Below is a small trained network, with its code and all its weights. Each question gives an input and a target symbol and asks what happens when units are switched off, that is, made to give their printed mean instead of their output.

import numpy as np


def w(rows, s, z=0):
    codes = np.array(rows[::2]) - 128.0
    scale = np.full(codes.shape[1], s)
    scale[-1] = z or s
    return codes * scale


def norm(h):
    return h / np.sqrt((h * h).mean(-1, keepdims=True) + 1e-5)


def f(y):
    return y / 2 * (1 + np.tanh(0.7978845608 * (y + 0.044715 * y**3)))


def softmax(a):
    e = np.exp(a - a.max(-1, keepdims=True))
    return e / e.sum(-1, keepdims=True)


def log_softmax(a):
    a = a - a.max(-1, keepdims=True)
    return a - np.log(np.exp(a).sum(-1, keepdims=True))


def net(x, mask):
    ids = ['ΛΩγζθμπτφψ'.index(c) for c in x.split()]
    T = len(ids)
    res = E[ids] + P[:T]
    u = 0
    for l in range(3):
        r = norm(res)
        for j in range(2):
            rows = slice(4 * j, 4 * j + 4)
            q, k, v = (r @ M[l][rows].T for M in (Q, K, V))
            z = softmax(np.where(np.tri(T) > 0, q @ k.T / 4**0.5, -1e9)) @ v
            o = O[l][rows]
            res = res + np.where(mask[u + j], z, o[:, -1]) @ o[:, :-1]
        u += 2
        y = f(norm(res) @ A[l][:, :-1].T + A[l][:, -1])
        res = res + np.where(mask[u : u + 8], y, B[l][:, -1]) @ B[l][:, :-1]
        u += 8
    return log_softmax(norm(res)[-1] @ U[:, :-1].T + U[:, -1])


Q, K, V, O, A, B = {}, {}, {}, {}, {}, {}
E = w([
[136,196,101],'Λ',
[74,74,129],'Ω',
[117,99,251],'γ',
[68,162,168],'ζ',
[195,142,162],'θ',
[112,144,165],'μ',
[199,154,108],'π',
[209,138,132],'τ',
[148,28,105],'φ',
[120,144,119],'ψ',
],0.028)
P = w([
[254,86,121],'0',
[229,97,125],'1',
[191,126,136],'2',
[145,114,123],'3',
[159,151,122],'4',
[120,137,117],'5',
[111,145,120],'6',
[66,103,96],'7',
[73,146,123],'8',
[79,170,139],'9',
],0.0037)
Q[0] = w([
[134,223,15],'0.h1',
[116,169,211],'0.h1',
[216,104,167],'0.h1',
[120,119,160],'0.h1',
[84,83,237],'0.h2',
[100,169,136],'0.h2',
[122,76,215],'0.h2',
[151,3,217],'0.h2',
],0.016)
K[0] = w([
[103,205,64],'0.h1',
[158,171,179],'0.h1',
[210,124,86],'0.h1',
[131,123,151],'0.h1',
[62,137,243],'0.h2',
[94,188,138],'0.h2',
[108,110,231],'0.h2',
[144,5,239],'0.h2',
],0.015)
V[0] = w([
[115,254,129],'0.h1',
[66,244,129],'0.h1',
[103,130,127],'0.h1',
[110,110,128],'0.h1',
[201,96,169],'0.h2',
[63,63,190],'0.h2',
[250,82,186],'0.h2',
[109,230,23],'0.h2',
],0.0045)
O[0] = w([
[35,83,144,247],'0.h1',
[48,114,123,191],'0.h1',
[131,138,117,107],'0.h1',
[142,141,117,92],'0.h1',
[80,198,164,152],'0.h2',
[208,198,200,61],'0.h2',
[51,220,164,171],'0.h2',
[92,1,36,170],'0.h2',
],0.0051,0.0016)
A[0] = w([
[83,200,107,251],'0.n1',
[105,43,143,169],'0.n2',
[199,118,120,92],'0.n3',
[133,160,80,102],'0.n4',
[149,134,94,38],'0.n5',
[130,174,105,73],'0.n6',
[141,106,156,38],'0.n7',
[94,179,3,182],'0.n8',
],0.021,0.0019)
B[0] = w([
[77,129,20,190],'0.n1',
[72,42,123,168],'0.n2',
[184,176,81,179],'0.n3',
[156,171,138,162],'0.n4',
[122,155,155,144],'0.n5',
[150,153,91,146],'0.n6',
[161,137,118,138],'0.n7',
[72,197,6,249],'0.n8',
],0.015,0.012)
Q[1] = w([
[250,91,157],'1.h1',
[176,100,161],'1.h1',
[172,199,185],'1.h1',
[114,89,140],'1.h1',
[177,99,128],'1.h2',
[150,62,114],'1.h2',
[137,198,145],'1.h2',
[205,134,133],'1.h2',
],0.02)
K[1] = w([
[239,111,178],'1.h1',
[187,80,165],'1.h1',
[146,111,247],'1.h1',
[145,77,117],'1.h1',
[175,66,138],'1.h2',
[184,60,88],'1.h2',
[81,177,187],'1.h2',
[154,78,168],'1.h2',
],0.016)
V[1] = w([
[166,163,70],'1.h1',
[108,117,161],'1.h1',
[75,85,211],'1.h1',
[112,122,155],'1.h1',
[131,127,120],'1.h2',
[81,132,2],'1.h2',
[144,129,144],'1.h2',
[138,105,103],'1.h2',
],0.0062)
O[1] = w([
[172,79,156,184],'1.h1',
[111,164,112,100],'1.h1',
[75,197,92,51],'1.h1',
[116,156,117,107],'1.h1',
[137,133,127,133],'1.h2',
[129,136,254,255],'1.h2',
[139,136,96,108],'1.h2',
[187,136,140,135],'1.h2',
],0.0058,0.0039)
A[1] = w([
[122,152,78,149],'1.n1',
[39,186,190,84],'1.n2',
[64,139,30,77],'1.n3',
[193,142,1,112],'1.n4',
[99,101,84,93],'1.n5',
[158,80,81,185],'1.n6',
[244,59,105,7],'1.n7',
[216,72,109,89],'1.n8',
],0.014,0.0015)
B[1] = w([
[108,114,162,178],'1.n1',
[171,199,45,186],'1.n2',
[73,36,205,246],'1.n3',
[73,191,240,255],'1.n4',
[94,93,154,163],'1.n5',
[69,115,112,162],'1.n6',
[92,2,61,189],'1.n7',
[124,53,87,173],'1.n8',
],0.015,0.009)
Q[2] = w([
[26,110,160],'2.h1',
[152,93,198],'2.h1',
[110,138,108],'2.h1',
[187,108,188],'2.h1',
[127,162,43],'2.h2',
[151,110,131],'2.h2',
[65,166,130],'2.h2',
[3,190,167],'2.h2',
],0.021)
K[2] = w([
[155,61,42],'2.h1',
[193,110,217],'2.h1',
[105,130,89],'2.h1',
[173,140,228],'2.h1',
[69,23,61],'2.h2',
[143,122,105],'2.h2',
[86,144,176],'2.h2',
[65,203,253],'2.h2',
],0.017)
V[2] = w([
[128,114,165],'2.h1',
[128,157,58],'2.h1',
[123,139,139],'2.h1',
[104,173,159],'2.h1',
[140,91,3],'2.h2',
[141,132,84],'2.h2',
[149,130,169],'2.h2',
[125,141,186],'2.h2',
],0.017)
O[2] = w([
[132,86,126,62],'2.h1',
[116,208,133,253],'2.h1',
[112,127,134,115],'2.h1',
[66,145,154,107],'2.h1',
[114,6,100,145],'2.h2',
[144,97,120,116],'2.h2',
[159,172,162,76],'2.h2',
[136,183,144,116],'2.h2',
],0.016,0.0033)
A[2] = w([
[130,76,91,41],'2.n1',
[172,116,39,45],'2.n2',
[220,162,107,115],'2.n3',
[151,107,110,46],'2.n4',
[138,8,243,111],'2.n5',
[193,129,30,16],'2.n6',
[77,68,32,60],'2.n7',
[198,140,53,3],'2.n8',
],0.016,0.002)
B[2] = w([
[67,147,113,172],'2.n1',
[159,191,104,155],'2.n2',
[67,89,53,139],'2.n3',
[123,134,103,130],'2.n4',
[189,78,237,217],'2.n5',
[198,177,99,149],'2.n6',
[93,250,54,254],'2.n7',
[199,91,107,135],'2.n8',
],0.023,0.009)
U = w([
[220,112,140,230],'Λ',
[149,108,250,254],'Ω',
[171,206,239,178],'γ',
[133,65,75,181],'ζ',
[30,87,192,65],'θ',
[130,119,160,75],'μ',
[69,145,56,65],'π',
[101,63,213,163],'τ',
[212,125,110,201],'φ',
[212,183,21,82],'ψ',
],0.013,0.0051)

Each question gives the input, a string of symbols that net reads in full, and the target symbol t.
The units are the heads (4 rows each of Q, K, V and O) and the neurons (one row each of A and B). Each row of codes is followed by its name. A weight is (code - 128) times the scale printed after its matrix; where a second scale follows, it is the last column's (O, A, B and U).
mask holds one flag per unit, layer by layer, with each layer's heads first. A switched-off unit (its flag False) gives its mean, the last column of its rows in O or B, instead of its output. The means were averaged over made-up inputs and are rounded, as every weight is.
A unit's drop is (log p(t) with every unit on - log p(t) with that unit switched off) / (log p(t) with every unit on - log p(t) with every unit switched off).
The circuit of an input: a set's keep is (log p(t) with only the set's units on - log p(t) with every unit switched off) / (log p(t) with every unit on - log p(t) with every unit switched off). Starting from the 12 units with the biggest drops (on a tie, the unit counted first), units are removed one at a time, each time the one whose removal leaves the highest keep (on an exact tie, the one counted first), for as long as the keep stays at least 0.8.
circuit, biggest first: the units of the circuit, biggest drop first
unit that matters most: the unit with the biggest drop
top k neurons: the k neurons with the biggest drops, biggest first
top k neurons in layer l: the k neurons of layer l with the biggest drops, biggest first
heads that matter: for each layer, one digit per head in row order, 1 if its drop is at least 0.15 and else 0, layers parted by /
drop of u: that unit's drop, to one decimal
input φ Λ τ φ ψ, target θ: heads that matter => 01 / 00 / 00
input Λ μ Ω ψ π θ Ω θ, target Ω: top 4 neurons => 2.n5, 1.n2, 0.n8, 0.n2
input γ μ γ γ Ω τ, target γ: heads that matter => 00 / 10 / 00
input θ τ μ π Ω, target Ω: top 2 neurons => 0.n2, 2.n5
input θ Λ π π γ Λ μ, target ψ: circuit, biggest first => 0.n8, 1.n2, 1.n4
input μ π γ τ φ μ, target γ: top 3 neurons => 0.n1, 1.n7, 1.n8
input ψ π μ φ ζ τ, target Ω: top 3 neurons => 1.n2, 2.n5, 1.n4
input μ ζ ζ γ μ τ, target γ: unit that matters most => 1.h1
input Λ π Ω Λ π φ π ζ τ, target Ω: heads that matter => 00 / 00 / 10
input ψ Λ φ γ γ φ μ, target ψ: heads that matter => 11 / 01 / 00
input φ τ γ ψ θ, target γ: top 3 neurons => 1.n4, 2.n7, 1.n2
input θ φ θ θ, target Λ: top 4 neurons => 0.n8, 1.n3, 1.n2, 1.n7
input φ γ π π, target γ: top 2 neurons => 1.n4, 2.n7
input π Ω μ Ω π μ φ π θ ψ, target θ: circuit, biggest first => 1.n3
input τ Ω Ω μ μ π θ μ π γ, target γ: top 2 neurons => 0.n8, 0.n1
input μ Λ γ Ω Ω φ ζ, target γ: top 2 neurons => 0.n8, 0.n1
input θ Λ π Λ ψ θ Λ γ μ Ω, target γ: circuit, biggest first => 2.h2, 0.n8
input π φ θ, target Ω: heads that matter => 01 / 00 / 10
input γ μ ζ Λ Λ ζ, target γ: heads that matter => 01 / 00 / 01
input π Λ π π π γ Λ ζ Ω, target γ: top neuron in layer 0 => 0.n8
input μ ψ μ Λ φ π Ω, target Ω: top 2 neurons => 0.n2, 0.n8
input γ Λ θ, target γ: heads that matter => 01 / 11 / 00
input Λ Λ Λ Λ μ τ Λ φ ζ θ, target Λ: heads that matter => 00 / 00 / 00
input φ μ θ θ Ω, target τ: top 2 neurons in layer 0 => 0.n2, 0.n8
input ψ μ Λ Λ μ π Ω γ, target γ: drop of 0.h2 => 0.8
input ψ Ω φ Ω, target τ: drop of 1.n4 => 0.2
input μ Λ ψ ψ ζ μ π, target γ: drop of 0.n5 => 0.0
